Here is a tiny trained network, its code and every weight. The questions are about switching its units off for an input and a class, where a switched-off unit gives its printed mean instead of its output.

import numpy as np


def w(rows, s, z=0):
    codes = np.array(rows[::2]) - 128.0
    scale = np.full(codes.shape[1], s)
    scale[-1] = z or s
    return codes * scale


def f(y):
    return np.maximum(y, 0)


def log_softmax(a):
    a = a - a.max(-1, keepdims=True)
    return a - np.log(np.exp(a).sum(-1, keepdims=True))


def net(x, mask):
    res = np.array(x, float).reshape(1, 2) / 4 @ E
    y = f(res @ A[0][:, :-1].T + A[0][:, -1])
    res = res + np.where(mask, y, B[0][:, -1]) @ B[0][:, :-1]
    return log_softmax(res[-1] @ U[:, :-1].T + U[:, -1])


A, B = {}, {}
E = w([
[101,253,164,129,56,226,13],'x0',
[210,28,146,89,17,231,206],'x1',
],0.011)
A[0] = w([
[79,37,123,137,153,105,144,81],'N0',
[79,90,112,120,62,79,115,252],'N1',
[96,92,104,124,154,87,203,82],'N2',
[16,135,84,171,152,53,123,145],'N3',
[108,35,1,118,188,32,148,93],'N4',
[210,105,27,55,184,68,180,98],'N5',
[169,83,169,93,109,167,158,78],'N6',
[11,184,149,139,82,224,61,183],'N7',
[190,70,113,63,94,197,142,104],'N8',
[148,125,39,121,194,99,185,98],'N9',
[103,223,155,191,72,229,62,78],'N10',
[101,70,144,50,24,156,167,99],'N11',
[98,216,198,103,83,175,102,68],'N12',
[99,197,97,222,188,43,83,60],'N13',
[72,135,83,208,133,61,62,147],'N14',
],0.0084,0.011)
B[0] = w([
[107,193,102,104,120,169,97,163],'N0',
[248,4,204,53,214,56,150,218],'N1',
[136,170,61,127,134,221,119,173],'N2',
[139,150,168,167,99,95,137,208],'N3',
[133,145,84,105,146,167,164,221],'N4',
[143,166,89,79,102,161,111,196],'N5',
[129,115,116,163,67,148,137,170],'N6',
[163,141,115,89,167,132,120,255],'N7',
[121,189,151,178,69,173,152,199],'N8',
[159,134,105,121,114,160,146,178],'N9',
[156,175,89,121,164,163,94,230],'N10',
[87,139,149,180,65,146,127,195],'N11',
[153,159,78,115,143,162,76,193],'N12',
[101,170,134,195,66,192,165,204],'N13',
[139,144,179,149,78,146,153,202],'N14',
],0.011,0.015)
U = w([
[130,154,5,91,159,148,121,58],'0',
[94,155,190,235,76,142,148,84],'1',
[164,85,237,67,197,100,140,255],'2',
[41,106,85,145,142,110,99,99],'3',
],0.015,0.0079)

Each question gives the input, the list of numbers given to net, and the class t.
The units are the neurons (one row each of A and B). Each row of codes is followed by its name. A weight is (code - 128) times the scale printed after its matrix; where a second scale follows, it is the last column's (A, B and U).
mask holds one flag per neuron, in row order. A switched-off neuron (its flag False) gives its mean, the last column of its row in B, instead of its output. The means were averaged over made-up inputs and are rounded, as every weight is.
A unit's drop is (log p(t) with every unit on - log p(t) with that unit switched off) / (log p(t) with every unit on - log p(t) with every unit switched off).
The circuit of an input: a set's keep is (log p(t) with only the set's units on - log p(t) with every unit switched off) / (log p(t) with every unit on - log p(t) with every unit switched off). Starting from the 12 units with the biggest drops (on a tie, the unit counted first), units are removed one at a time, each time the one whose removal leaves the highest keep (on an exact tie, the one counted first), for as long as the keep stays at least 0.8.
units of the circuit, in order: the units of the circuit, biggest drop first
most important unit: the unit with the biggest drop
top k neurons: the k neurons with the biggest drops, biggest first
drop of u: that unit's drop, to one decimal
input [-8,8], class 0: most important unit : N5
input [6,5], class 0: top 2 neurons : [N10; N7]
input [7,7], class 0: top 2 neurons : [N10; N7]
input [-3,2], class 2: units of the circuit, in order : [N10; N13]
input [6,6], class 0: top 4 neurons : [N10; N7; N12; N13]
input [-3,-1], class 2: top 2 neurons : [N10; N12]
input [-3,3], class 2: top 4 neurons : [N13; N10; N12; N1]
input [7,6], class 0: top 3 neurons : [N10; N7; N12]
input [-7,8], class 1: top 4 neurons : [N8; N11; N7; N6]
input [-4,-5], class 1: top 2 neurons : [N3; N13]
input [3,-6], class 1: drop of N13 : 0.3
input [2,-5], class 1: drop of N13 : 0.5
input [-1,-5], class 1: drop of N13 : 0.2
input [-2,3], class 2: drop of N1 : 0.1
input [2,3], class 2: most important unit : N13
